Below is a small trained network, with its code and all its weights. Each question gives an input and a target symbol and asks what happens when units are switched off, that is, made to give their printed mean instead of their output.

import numpy as np


def w(rows, s, z=0):
    codes = np.array(rows[::2]) - 128.0
    scale = np.full(codes.shape[1], s)
    scale[-1] = z or s
    return codes * scale


def f(y):
    return y / 2 * (1 + np.tanh(0.7978845608 * (y + 0.044715 * y**3)))


def softmax(a):
    e = np.exp(a - a.max(-1, keepdims=True))
    return e / e.sum(-1, keepdims=True)


def log_softmax(a):
    a = a - a.max(-1, keepdims=True)
    return a - np.log(np.exp(a).sum(-1, keepdims=True))


def net(x, mask):
    ids = ['αβγδεζηθλμπστφψω'.index(c) for c in x.split()]
    T = len(ids)
    res = E[ids] + P[:T]
    q, k, v = (res @ M[0].T for M in (Q, K, V))
    z = softmax(np.where(np.tri(T) > 0, q @ k.T / 4**0.5, -1e9)) @ v
    res = res + np.where(mask[0], z, O[0][:, -1]) @ O[0][:, :-1]
    y = f(res @ A[0][:, :-1].T + A[0][:, -1])
    res = res + np.where(mask[1:9], y, B[0][:, -1]) @ B[0][:, :-1]
    return log_softmax(res[-1] @ U[:, :-1].T + U[:, -1])


Q, K, V, O, A, B = {}, {}, {}, {}, {}, {}
E = w([
[130,197,116,92,44],'α',
[72,224,201,155,125],'β',
[162,78,161,136,194],'γ',
[147,115,150,30,131],'δ',
[127,156,192,131,176],'ε',
[151,141,155,115,168],'ζ',
[143,65,145,171,163],'η',
[143,156,111,90,66],'θ',
[141,127,100,154,159],'λ',
[197,180,109,116,189],'μ',
[149,113,182,153,249],'π',
[90,141,161,170,96],'σ',
[71,157,64,213,121],'τ',
[97,144,112,225,206],'φ',
[110,238,107,186,166],'ψ',
[199,114,61,115,167],'ω',
],0.021)
P = w([
[118,144,164,1,49],'0',
[146,142,179,117,107],'1',
[133,155,160,216,141],'2',
[129,210,144,204,70],'3',
[188,119,163,212,173],'4',
[183,151,135,205,121],'5',
[168,143,132,238,144],'6',
[130,180,125,207,65],'7',
],0.0073)
Q[0] = w([
[131,234,188,2,154],'h1',
[94,71,145,193,175],'h1',
[131,98,126,214,112],'h1',
[55,28,75,8,58],'h1',
],0.0071)
K[0] = w([
[106,73,147,121,109],'h1',
[48,145,175,175,89],'h1',
[230,110,120,87,127],'h1',
[2,82,207,73,120],'h1',
],0.0096)
V[0] = w([
[168,66,111,94,107],'h1',
[177,187,90,114,156],'h1',
[4,106,67,163,115],'h1',
[111,170,212,137,117],'h1',
],0.013)
O[0] = w([
[177,2,129,144,136,74],'h1',
[198,151,15,81,146,244],'h1',
[125,206,174,220,68,3],'h1',
[3,161,124,134,111,144],'h1',
],0.0093,0.0079)
A[0] = w([
[39,70,170,133,198,189],'n1',
[122,110,101,149,246,191],'n2',
[39,162,69,102,104,37],'n3',
[167,169,83,166,87,187],'n4',
[115,172,162,95,145,254],'n5',
[178,147,202,177,147,235],'n6',
[203,109,43,107,108,133],'n7',
[58,173,68,93,187,84],'n8',
],0.011,0.0049)
B[0] = w([
[214,226,141,164,2,163],'n1',
[115,119,77,96,76,239],'n2',
[113,136,175,139,147,170],'n3',
[110,29,133,150,219,175],'n4',
[153,78,115,197,94,180],'n5',
[83,87,66,161,161,154],'n6',
[89,111,168,111,119,252],'n7',
[164,153,134,87,212,208],'n8',
],0.0085,0.017)
U = w([
[220,87,152,210,85,209],'α',
[26,143,120,69,87,37],'β',
[165,1,138,130,160,136],'γ',
[205,105,176,138,109,49],'δ',
[167,203,45,118,86,106],'ε',
[90,113,78,191,143,133],'ζ',
[109,166,86,50,138,181],'η',
[185,172,168,104,128,43],'θ',
[69,28,142,201,152,151],'λ',
[141,114,181,83,100,35],'μ',
[103,134,250,84,157,43],'π',
[145,149,140,136,202,157],'σ',
[70,91,163,99,91,166],'τ',
[56,145,84,145,50,231],'φ',
[120,85,103,131,151,174],'ψ',
[142,144,110,96,140,3],'ω',
],0.0075,0.0066)

Each question gives the input, a string of symbols that net reads in full, and the target symbol t.
The units are the heads (4 rows each of Q, K, V and O) and the neurons (one row each of A and B). Each row of codes is followed by its name. A weight is (code - 128) times the scale printed after its matrix; where a second scale follows, it is the last column's (O, A, B and U).
mask holds one flag per unit, heads first, then neurons. A switched-off unit (its flag False) gives its mean, the last column of its rows in O or B, instead of its output. The means were averaged over made-up inputs and are rounded, as every weight is.
A unit's drop is (log p(t) with every unit on - log p(t) with that unit switched off) / (log p(t) with every unit on - log p(t) with every unit switched off).
The circuit of an input: a set's keep is (log p(t) with only the set's units on - log p(t) with every unit switched off) / (log p(t) with every unit on - log p(t) with every unit switched off). Starting from all 9 units, units are removed one at a time, each time the one whose removal leaves the highest keep (on an exact tie, the one counted first), for as long as the keep stays at least 0.8.
circuit, biggest first: the units of the circuit, biggest drop first
unit that matters most: the unit with the biggest drop
k most important neurons: the k neurons with the biggest drops, biggest first
input ψ ψ η δ ψ, target σ: 3 most important neurons -> n8, n4, n3
input σ η η γ, target α: circuit, biggest first -> h1, n1
input ε β τ β, target λ: circuit, biggest first -> h1, n4, n6, n5
input ω φ σ ψ η, target σ: circuit, biggest first -> h1, n8, n2, n4
input λ η σ τ β γ, target λ: circuit, biggest first -> h1, n6
input θ η τ δ τ β η, target λ: circuit, biggest first -> h1, n6, n4
input φ ψ π ψ μ α η, target η: circuit, biggest first -> h1, n8
input γ β σ μ λ, target η: circuit, biggest first -> h1, n2, n5
input π ε β π μ η α ψ, target η: most important neuron -> n2
input β τ τ, target λ: circuit, biggest first -> h1, n4, n1
input τ α θ β ε τ, target λ: 2 most important neurons -> n4, n1
input η η ω δ α μ φ τ, target η: circuit, biggest first -> h1, n5
input β τ η, target λ: circuit, biggest first -> h1, n6
input γ γ π β π, target ε: most important neuron -> n1
input ψ μ ω π, target η: 2 most important neurons -> n2, n4
input ω σ τ τ γ, target λ: 2 most important neurons -> n6, n1
input γ β γ ψ σ, target σ: 3 most important neurons -> n8, n2, n7
input μ μ ψ ψ φ, target σ: 3 most important neurons -> n8, n4, n3
input η η ε ε σ, target φ: 3 most important neurons -> n1, n4, n8
input γ ε σ τ β π, target λ: unit that matters most -> h1
